Below are the code and all the weights of a small trained network. Each question names an input and a target symbol and asks about switching units off, where a switched-off unit gives its printed mean instead of its output.

import numpy as np


def w(rows, s, z=0):
    codes = np.array(rows[::2]) - 128.0
    scale = np.full(codes.shape[1], s)
    scale[-1] = z or s
    return codes * scale


def f(y):
    return y / 2 * (1 + np.tanh(0.7978845608 * (y + 0.044715 * y**3)))


def softmax(a):
    e = np.exp(a - a.max(-1, keepdims=True))
    return e / e.sum(-1, keepdims=True)


def log_softmax(a):
    a = a - a.max(-1, keepdims=True)
    return a - np.log(np.exp(a).sum(-1, keepdims=True))


def net(x, mask):
    ids = ['αβγεζηθλμπστφψω'.index(c) for c in x.split()]
    T = len(ids)
    res = E[ids] + P[:T]
    u = 0
    for l in range(2):
        r = res
        for j in range(2):
            rows = slice(3 * j, 3 * j + 3)
            q, k, v = (r @ M[l][rows].T for M in (Q, K, V))
            z = softmax(np.where(np.tri(T) > 0, q @ k.T / 3**0.5, -1e9)) @ v
            o = O[l][rows]
            res = res + np.where(mask[u + j], z, o[:, -1]) @ o[:, :-1]
        u += 2
        y = f(res @ A[l][:, :-1].T + A[l][:, -1])
        res = res + np.where(mask[u : u + 4], y, B[l][:, -1]) @ B[l][:, :-1]
        u += 4
    return log_softmax(res[-1] @ U[:, :-1].T + U[:, -1])


Q, K, V, O, A, B = {}, {}, {}, {}, {}, {}
E = w([
[186,194,69,151,49,103,110,174,75,94,76],'α',
[124,159,95,35,86,142,111,129,108,182,101],'β',
[149,132,104,207,224,178,100,112,97,80,162],'γ',
[64,93,114,70,130,151,124,127,113,186,153],'ε',
[179,239,58,111,121,140,95,119,136,149,84],'ζ',
[5,102,159,174,103,105,147,72,161,149,99],'η',
[115,145,132,207,81,74,89,90,119,83,22],'θ',
[84,199,85,166,137,63,89,48,180,153,99],'λ',
[77,75,117,137,195,152,145,75,134,197,92],'μ',
[124,94,64,126,73,105,162,60,120,191,129],'π',
[114,151,91,99,159,205,60,183,106,157,163],'σ',
[101,151,130,84,85,79,165,153,32,86,198],'τ',
[184,131,235,191,158,99,168,204,140,236,161],'φ',
[103,162,130,61,137,138,70,70,152,187,71],'ψ',
[92,66,131,185,2,116,162,144,95,124,96],'ω',
],0.0052)
P = w([
[116,63,70,94,140,98,219,198,193,75,92],'0',
[120,126,121,111,117,19,65,88,11,198,151],'1',
[126,140,124,125,112,68,84,80,25,188,149],'2',
[128,154,133,139,116,98,95,85,44,184,141],'3',
[124,165,135,152,119,118,95,98,58,178,134],'4',
[117,173,141,165,115,137,103,101,78,180,133],'5',
[122,178,134,173,111,162,112,99,81,184,129],'6',
[112,192,143,183,120,180,102,109,96,182,119],'7',
[112,205,146,194,114,195,111,109,99,185,111],'8',
[104,214,151,203,117,210,108,107,114,181,109],'9',
[97,227,158,215,128,223,106,123,120,183,85],'10',
[88,239,183,222,136,253,102,114,97,177,61],'11',
],0.0035)
Q[0] = w([
[176,131,115,211,40,80,156,137,124,5,84],'0.h1',
[35,85,178,186,127,61,167,33,158,136,87],'0.h1',
[117,40,222,166,109,155,178,206,116,182,189],'0.h1',
[99,164,90,163,100,194,95,124,77,129,141],'0.h2',
[149,156,174,154,142,89,118,149,108,181,146],'0.h2',
[193,122,164,121,185,132,110,160,152,74,147],'0.h2',
],0.029)
K[0] = w([
[151,143,147,234,27,37,129,168,85,50,89],'0.h1',
[69,50,120,218,103,100,159,2,176,158,82],'0.h1',
[68,34,187,160,111,152,197,193,91,118,183],'0.h1',
[181,154,170,171,153,123,126,169,129,170,170],'0.h2',
[116,145,112,84,130,79,190,173,178,105,111],'0.h2',
[134,75,71,101,181,98,87,138,132,69,149],'0.h2',
],0.027)
V[0] = w([
[117,207,154,178,117,191,66,112,108,134,156],'0.h1',
[139,153,140,92,78,77,128,103,54,120,225],'0.h1',
[116,146,124,100,88,106,156,132,145,49,167],'0.h1',
[71,125,88,75,74,194,88,87,131,2,112],'0.h2',
[126,119,135,103,109,230,70,171,151,212,195],'0.h2',
[166,155,56,187,195,157,125,159,81,80,204],'0.h2',
],0.011)
O[0] = w([
[105,79,174,145,111,41,178,86,32,56,193,199],'0.h1',
[58,69,174,255,209,201,192,69,109,136,114,144],'0.h1',
[121,64,152,112,195,200,107,115,211,117,145,64],'0.h1',
[165,46,51,134,30,254,82,125,217,80,250,4],'0.h2',
[173,198,147,29,236,181,182,74,81,110,197,141],'0.h2',
[8,120,154,122,112,181,249,163,144,192,175,133],'0.h2',
],0.0044,0.0042)
A[0] = w([
[177,111,168,154,125,150,43,130,159,105,132,4],'0.n1',
[97,65,111,93,150,113,180,181,165,72,176,175],'0.n2',
[129,121,107,71,167,164,86,83,95,113,149,34],'0.n3',
[189,115,76,175,249,168,78,122,149,24,114,80],'0.n4',
],0.016,0.0016)
B[0] = w([
[190,148,135,181,216,97,89,136,100,106,34,3],'0.n1',
[149,210,97,140,109,108,44,124,187,119,69,90],'0.n2',
[68,106,129,234,87,95,147,161,140,99,80,65],'0.n3',
[122,105,128,81,92,1,179,114,95,131,106,72],'0.n4',
],0.0077,0.00055)
Q[1] = w([
[148,107,153,71,132,52,143,130,65,162,135],'1.h1',
[154,176,193,147,176,133,143,143,121,243,79],'1.h1',
[165,129,95,142,109,124,131,136,155,178,168],'1.h1',
[113,121,86,140,115,179,138,120,141,83,156],'1.h2',
[110,93,5,92,80,180,89,87,153,71,100],'1.h2',
[177,121,149,101,147,87,143,154,155,137,104],'1.h2',
],0.029)
K[1] = w([
[176,114,67,42,43,43,87,196,251,157,94],'1.h1',
[141,181,235,199,164,135,102,121,65,253,176],'1.h1',
[116,177,106,123,160,93,105,117,137,150,64],'1.h1',
[95,150,139,130,154,107,108,141,142,91,140],'1.h2',
[68,164,124,138,115,100,52,65,113,144,160],'1.h2',
[182,97,104,108,92,117,105,153,142,163,92],'1.h2',
],0.026)
V[1] = w([
[196,115,179,141,234,166,144,135,167,80,172],'1.h1',
[60,88,170,185,127,108,185,150,93,97,176],'1.h1',
[154,165,108,159,121,150,52,68,28,137,168],'1.h1',
[167,158,164,135,172,68,77,147,76,69,86],'1.h2',
[156,162,173,125,159,115,88,106,103,216,176],'1.h2',
[136,207,123,7,89,130,144,147,102,117,157],'1.h2',
],0.02)
O[1] = w([
[163,60,174,52,207,123,2,163,180,130,172,34],'1.h1',
[162,81,125,197,134,120,140,210,115,45,200,2],'1.h1',
[143,96,193,194,122,246,163,77,145,136,41,88],'1.h1',
[154,159,148,144,91,91,200,61,218,108,198,142],'1.h2',
[92,189,83,174,150,159,98,151,226,70,106,181],'1.h2',
[102,33,158,156,152,61,107,84,149,38,72,73],'1.h2',
],0.009,0.0089)
A[1] = w([
[110,72,150,93,207,153,16,121,199,61,50,91],'1.n1',
[110,8,170,124,158,142,13,155,91,103,40,97],'1.n2',
[79,48,94,139,182,132,62,212,143,35,124,12],'1.n3',
[169,41,195,108,159,95,150,60,166,50,62,75],'1.n4',
],0.011,0.0011)
B[1] = w([
[70,88,182,124,74,100,193,222,136,177,114,234],'1.n1',
[146,95,2,146,218,128,171,81,174,167,158,230],'1.n2',
[203,126,153,41,83,163,119,65,117,44,87,252],'1.n3',
[70,153,118,119,17,154,31,140,103,147,163,224],'1.n4',
],0.0092,0.0035)
U = w([
[67,180,81,88,92,97,143,100,88,152,68,191],'α',
[100,143,131,253,123,193,160,157,139,123,94,254],'β',
[184,154,151,130,116,182,120,122,108,56,67,153],'γ',
[168,94,74,112,125,168,101,64,128,94,167,103],'ε',
[147,106,158,104,113,131,187,111,121,142,210,36],'ζ',
[159,96,92,144,213,108,142,119,140,159,116,92],'η',
[132,84,112,65,101,137,163,161,173,116,111,54],'θ',
[143,166,105,107,162,156,59,213,141,150,159,103],'λ',
[119,121,178,109,80,138,67,115,125,126,167,80],'μ',
[181,107,215,89,173,132,104,90,100,174,113,115],'π',
[144,90,184,158,132,32,142,164,43,133,130,111],'σ',
[100,84,101,138,121,135,95,135,160,162,175,83],'τ',
[117,139,114,144,154,35,122,135,184,76,185,144],'φ',
[155,153,140,110,150,168,110,91,203,135,134,50],'ψ',
[103,118,193,129,134,101,128,173,154,154,101,98],'ω',
],0.0034,0.0043)

Each question gives the input, a string of symbols that net reads in full, and the target symbol t.
The units are the heads (3 rows each of Q, K, V and O) and the neurons (one row each of A and B). Each row of codes is followed by its name. A weight is (code - 128) times the scale printed after its matrix; where a second scale follows, it is the last column's (O, A, B and U).
mask holds one flag per unit, layer by layer, with each layer's heads first. A switched-off unit (its flag False) gives its mean, the last column of its rows in O or B, instead of its output. The means were averaged over made-up inputs and are rounded, as every weight is.
A unit's drop is (log p(t) with every unit on - log p(t) with that unit switched off) / (log p(t) with every unit on - log p(t) with every unit switched off).
The circuit of an input: a set's keep is (log p(t) with only the set's units on - log p(t) with every unit switched off) / (log p(t) with every unit on - log p(t) with every unit switched off). Starting from all 12 units, units are removed one at a time, each time the one whose removal leaves the highest keep (on an exact tie, the one counted first), for as long as the keep stays at least 0.8.
circuit, biggest first: the units of the circuit, biggest drop first
unit that matters most: the unit with the biggest drop
top k neurons: the k neurons with the biggest drops, biggest first
top k neurons in layer l: the k neurons of layer l with the biggest drops, biggest first
which heads matter: for each layer, one digit per head in row order, 1 if its drop is at least 0.15 and else 0, layers parted by /
input θ τ λ φ γ γ, target ζ: circuit, biggest first => [1.h2 0.h2 0.n1 0.h1]
input γ η ζ ζ η, target β: which heads matter => 11 / 10
input γ α γ, target β: circuit, biggest first => [1.h1]
input α γ τ σ τ τ σ π θ γ, target β: top 2 neurons => [0.n4 0.n2]
input τ β ζ φ ζ λ ψ γ, target λ: which heads matter => 11 / 11
input θ θ σ θ τ α τ, target β: top 2 neurons => [0.n4 0.n2]
input θ α τ λ φ γ τ ψ ω θ, target ζ: circuit, biggest first => [1.h2 0.h2 0.h1 0.n1]
input ε α τ γ φ θ ψ σ, target ω: top 3 neurons => [1.n1 0.n2 0.n1]
input σ γ λ λ φ η γ γ π, target θ: top 2 neurons => [1.n1 0.n2]
input λ τ γ π ω γ τ σ τ φ, target β: circuit, biggest first => [0.h2 1.h2 1.h1]
input φ σ β, target φ: which heads matter => 01 / 11
input μ τ ε η τ σ π ε θ ζ α μ, target β: which heads matter => 11 / 10
input θ γ θ, target β: circuit, biggest first => [0.h2 0.n1 1.h1 0.h1]
input γ λ μ θ α θ φ ε γ θ ε σ, target γ: which heads matter => 01 / 11
input θ σ α μ σ λ γ ψ θ, target β: unit that matters most => 1.h1
input σ μ φ γ γ α, target θ: top 4 neurons => [1.n1 0.n2 1.n3 1.n2]
input η θ γ ζ η π γ τ τ β φ, target ψ: which heads matter => 11 / 11
input γ α π β γ σ ζ η π μ ζ, target β: which heads matter => 10 / 10
input ε θ μ ε σ φ σ π γ η γ τ, target ω: top 2 neurons => [1.n1 0.n2]
input ω α γ θ ε λ ε σ γ γ σ, target β: top neuron in layer 0 => [0.n3]
input τ σ ζ λ γ ω φ, target λ: circuit, biggest first => [1.h2 0.n2 0.h1 1.h1]
input τ φ λ ζ ζ ω ζ σ τ, target λ: top 2 neurons => [0.n2 0.n1]
input β γ ω φ η ζ π γ τ, target τ: top 2 neurons => [1.n4 1.n2]
input τ β η τ, target β: which heads matter => 10 / 10
input β φ ζ, target τ: top 2 neurons => [1.n4 1.n2]
input γ ω ζ γ λ γ φ α, target γ: top 2 neurons => [0.n2 1.n3]
